Here is a tiny trained network, its code and every weight. The questions are about switching its units off for an input and a target symbol, where a switched-off unit gives its printed mean instead of its output.

import numpy as np


def w(rows, s, z=0):
    codes = np.array(rows[::2]) - 128.0
    scale = np.full(codes.shape[1], s)
    scale[-1] = z or s
    return codes * scale


def f(y):
    return np.maximum(y, 0)


def softmax(a):
    e = np.exp(a - a.max(-1, keepdims=True))
    return e / e.sum(-1, keepdims=True)


def log_softmax(a):
    a = a - a.max(-1, keepdims=True)
    return a - np.log(np.exp(a).sum(-1, keepdims=True))


def net(x, mask):
    ids = ['ΔΣΩβημπτ'.index(c) for c in x.split()]
    T = len(ids)
    res = E[ids] + P[:T]
    q, k, v = (res @ M[0].T for M in (Q, K, V))
    z = softmax(np.where(np.tri(T) > 0, q @ k.T / 2**0.5, -1e9)) @ v
    res = res + np.where(mask[0], z, O[0][:, -1]) @ O[0][:, :-1]
    y = f(res @ A[0][:, :-1].T + A[0][:, -1])
    res = res + np.where(mask[1:13], y, B[0][:, -1]) @ B[0][:, :-1]
    return log_softmax(res[-1] @ U[:, :-1].T + U[:, -1])


Q, K, V, O, A, B = {}, {}, {}, {}, {}, {}
E = w([
[136,3,225,108,67,118],'Δ',
[125,29,146,190,109,109],'Σ',
[98,130,165,18,149,66],'Ω',
[132,165,67,234,212,116],'β',
[228,151,187,106,57,219],'η',
[38,200,102,66,208,85],'μ',
[98,146,95,146,230,168],'π',
[106,168,19,95,79,81],'τ',
],0.013)
P = w([
[34,41,93,137,69,238],'0',
[34,87,138,176,107,157],'1',
[59,95,144,174,115,154],'2',
[80,103,138,164,123,144],'3',
[100,118,132,156,128,138],'4',
[119,123,130,148,137,131],'5',
[135,127,124,139,145,124],'6',
[150,136,122,130,153,114],'7',
[166,139,116,122,158,111],'8',
[180,149,113,115,161,102],'9',
[194,160,113,112,166,97],'10',
[210,163,114,105,173,92],'11',
[223,170,105,98,178,82],'12',
[244,175,104,92,187,80],'13',
],0.011)
Q[0] = w([
[102,137,154,5,85,123],'h1',
[176,48,112,163,74,80],'h1',
],0.025)
K[0] = w([
[114,189,222,6,52,114],'h1',
[192,70,123,162,17,51],'h1',
],0.019)
V[0] = w([
[246,175,141,58,177,97],'h1',
[84,79,177,77,152,140],'h1',
],0.012)
O[0] = w([
[90,89,120,197,103,147,56],'h1',
[150,203,21,253,221,151,252],'h1',
],0.0065,0.0042)
A[0] = w([
[148,148,142,121,112,147,70],'n1',
[123,133,153,151,169,113,145],'n2',
[145,126,107,119,124,148,67],'n3',
[96,116,100,160,75,111,38],'n4',
[105,139,116,147,115,120,75],'n5',
[3,75,152,198,108,144,113],'n6',
[103,123,106,182,113,137,20],'n7',
[120,96,164,75,134,127,98],'n8',
[110,119,121,128,143,128,197],'n9',
[49,62,127,131,128,147,136],'n10',
[120,124,140,79,95,121,67],'n11',
[104,86,120,133,132,137,254],'n12',
],0.03,0.0042)
B[0] = w([
[85,90,130,162,144,148,215],'n1',
[129,93,121,114,82,108,254],'n2',
[96,147,139,130,89,116,185],'n3',
[161,98,108,98,148,213,148],'n4',
[108,96,158,120,160,117,152],'n5',
[77,255,144,128,197,203,153],'n6',
[111,145,154,169,75,120,138],'n7',
[129,182,173,128,108,151,136],'n8',
[153,135,154,139,122,121,206],'n9',
[117,174,121,136,155,151,151],'n10',
[153,145,66,155,112,89,140],'n11',
[128,147,153,97,135,105,184],'n12',
],0.036,0.0063)
U = w([
[114,178,254,101,158,112,203],'Δ',
[167,23,192,117,91,42,255],'Σ',
[113,74,200,207,108,153,136],'Ω',
[138,101,157,142,135,111,56],'β',
[135,72,160,92,145,152,84],'η',
[126,86,167,133,147,107,33],'μ',
[153,101,170,159,143,116,49],'π',
[138,117,142,136,110,117,66],'τ',
],0.0073,0.005)

Each question gives the input, a string of symbols that net reads in full, and the target symbol t.
The units are the heads (2 rows each of Q, K, V and O) and the neurons (one row each of A and B). Each row of codes is followed by its name. A weight is (code - 128) times the scale printed after its matrix; where a second scale follows, it is the last column's (O, A, B and U).
mask holds one flag per unit, heads first, then neurons. A switched-off unit (its flag False) gives its mean, the last column of its rows in O or B, instead of its output. The means were averaged over made-up inputs and are rounded, as every weight is.
A unit's drop is (log p(t) with every unit on - log p(t) with that unit switched off) / (log p(t) with every unit on - log p(t) with every unit switched off).
The circuit of an input: a set's keep is (log p(t) with only the set's units on - log p(t) with every unit switched off) / (log p(t) with every unit on - log p(t) with every unit switched off). Starting from the 12 units with the biggest drops (on a tie, the unit counted first), units are removed one at a time, each time the one whose removal leaves the highest keep (on an exact tie, the one counted first), for as long as the keep stays at least 0.8.
circuit, biggest first: the units of the circuit, biggest drop first
unit that matters most: the unit with the biggest drop
top k neurons: the k neurons with the biggest drops, biggest first
drop of u: that unit's drop, to one decimal
input η Ω η τ τ Δ β Ω Ω η η Ω, target Σ: circuit, biggest first -> [h1, n2, n6]
input β Σ η π Ω τ Σ Ω η η Σ π, target Σ: circuit, biggest first -> [n2]
input η μ Σ Ω η η Ω η Ω η Ω η Δ, target Δ: circuit, biggest first -> [n6, n12, h1]
input Σ π Σ τ π Ω μ τ, target Ω: circuit, biggest first -> [n7, h1]
input η Σ η Σ, target Σ: circuit, biggest first -> [h1, n6, n2]
input η τ β π η β, target Σ: top 2 neurons -> [n2, n6]
input η τ Δ μ π μ η Ω Ω μ Ω η η τ, target η: circuit, biggest first -> [n4, h1]
input η μ η Δ μ, target Σ: circuit, biggest first -> [h1, n2, n6]
input Ω η μ Σ η η η η μ, target Σ: circuit, biggest first -> [n2, n6]
input η η μ τ Δ τ Σ, target Δ: top 2 neurons -> [n6, n12]
input η η Σ τ Ω η Σ τ η μ μ Ω, target Σ: drop of n2 -> 0.2
input π Σ η η τ, target η: drop of h1 -> 0.2
input Ω η Σ, target Δ: drop of n4 -> 0.0
input β η Σ Ω Ω τ, target Ω: unit that matters most -> n7
